Below are the code and all the weights of a small trained network. Each question names an input and a class and asks about switching units off, where a switched-off unit gives its printed mean instead of its output.

import numpy as np


def w(rows, s, z=0):
    codes = np.array(rows[::2]) - 128.0
    scale = np.full(codes.shape[1], s)
    scale[-1] = z or s
    return codes * scale


def f(y):
    return np.maximum(y, 0)


def log_softmax(a):
    a = a - a.max(-1, keepdims=True)
    return a - np.log(np.exp(a).sum(-1, keepdims=True))


def net(x, mask):
    res = np.array(x, float).reshape(1, 2) / 4 @ E
    y = f(res @ A[0][:, :-1].T + A[0][:, -1])
    res = res + np.where(mask, y, B[0][:, -1]) @ B[0][:, :-1]
    return log_softmax(res[-1] @ U[:, :-1].T + U[:, -1])


A, B = {}, {}
E = w([
[45,129,252,21,177,203,57,93,150,253,111,71],'x0',
[77,152,193,179,212,50,155,39,117,50,62,80],'x1',
],0.0065)
A[0] = w([
[203,183,72,36,5,227,56,184,199,217,253,140,120],'N1',
[104,206,138,197,206,91,144,43,178,110,57,106,1],'N2',
[93,52,240,49,125,243,63,149,120,252,141,122,183],'N3',
[57,57,205,89,124,197,98,95,65,194,104,58,31],'N4',
[95,183,222,146,206,49,110,24,97,87,55,47,64],'N5',
[240,140,68,167,44,83,242,202,163,15,124,188,40],'N6',
[93,64,215,65,163,154,57,147,93,182,113,122,13],'N7',
[120,31,66,74,103,187,102,217,154,214,156,219,1],'N8',
],0.0059,0.0055)
B[0] = w([
[125,84,167,160,119,201,151,65,108,61,221,94,223],'N1',
[71,56,80,145,213,137,181,106,147,61,184,132,156],'N2',
[103,154,114,153,129,111,56,167,61,125,193,193,254],'N3',
[83,104,91,116,201,114,111,176,133,140,194,184,181],'N4',
[113,95,143,146,94,191,136,86,102,92,183,127,198],'N5',
[88,138,75,76,140,86,114,184,86,102,206,173,198],'N6',
[1,59,84,168,197,105,124,205,151,120,180,190,169],'N7',
[87,71,101,194,169,165,211,82,188,97,169,83,169],'N8',
],0.011)
U = w([
[80,94,56,79,139,74,87,249,140,150,137,209,34],'0',
[114,34,169,169,193,213,196,31,202,79,136,68,82],'1',
[165,172,183,119,57,138,45,112,42,113,129,158,236],'2',
[238,219,223,113,44,42,37,49,102,227,2,6,1],'3',
],0.0076,0.0055)

Each question gives the input, the list of numbers given to net, and the class t.
The units are the neurons (one row each of A and B). Each row of codes is followed by its name. A weight is (code - 128) times the scale printed after its matrix; where a second scale follows, it is the last column's (A, B and U).
mask holds one flag per neuron, in row order. A switched-off neuron (its flag False) gives its mean, the last column of its row in B, instead of its output. The means were averaged over made-up inputs and are rounded, as every weight is.
A unit's drop is (log p(t) with every unit on - log p(t) with that unit switched off) / (log p(t) with every unit on - log p(t) with every unit switched off).
The circuit of an input: a set's keep is (log p(t) with only the set's units on - log p(t) with every unit switched off) / (log p(t) with every unit on - log p(t) with every unit switched off). Starting from all 8 units, units are removed one at a time, each time the one whose removal leaves the highest keep (on an exact tie, the one counted first), for as long as the keep stays at least 0.8.
units of the circuit, in order: the units of the circuit, biggest drop first
unit that matters most: the unit with the biggest drop
k most important neurons: the k neurons with the biggest drops, biggest first
drop of u: that unit's drop, to one decimal
input [5,4], class 0: units of the circuit, in order -> [N1]
input [-4,-6], class 1: 3 most important neurons -> [N1; N3; N8]
input [-2,2], class 2: units of the circuit, in order -> [N8; N7]
input [2,2], class 2: units of the circuit, in order -> [N8; N7]
input [2,-3], class 2: units of the circuit, in order -> [N2; N7; N4]
input [5,-6], class 1: 2 most important neurons -> [N1; N8]
input [-5,-6], class 1: 2 most important neurons -> [N1; N3]
input [-1,-2], class 2: units of the circuit, in order -> [N7; N4]
input [8,7], class 0: 4 most important neurons -> [N3; N4; N1; N7]
input [3,-4], class 1: 3 most important neurons -> [N1; N8; N6]
input [2,-7], class 1: 2 most important neurons -> [N8; N1]
input [-3,-2], class 2: 2 most important neurons -> [N7; N4]
input [2,-1], class 2: 2 most important neurons -> [N7; N6]
input [8,6], class 0: unit that matters most -> N3
input [1,-2], class 2: 2 most important neurons -> [N8; N7]
input [4,3], class 0: 2 most important neurons -> [N1; N4]
input [2,-8], class 1: 2 most important neurons -> [N8; N1]
input [-3,-8], class 1: drop of N1 -> 0.1
input [6,5], class 0: drop of N3 -> 0.2
input [-2,-3], class 2: units of the circuit, in order -> [N7]
input [3,-3], class 2: drop of N2 -> 0.3
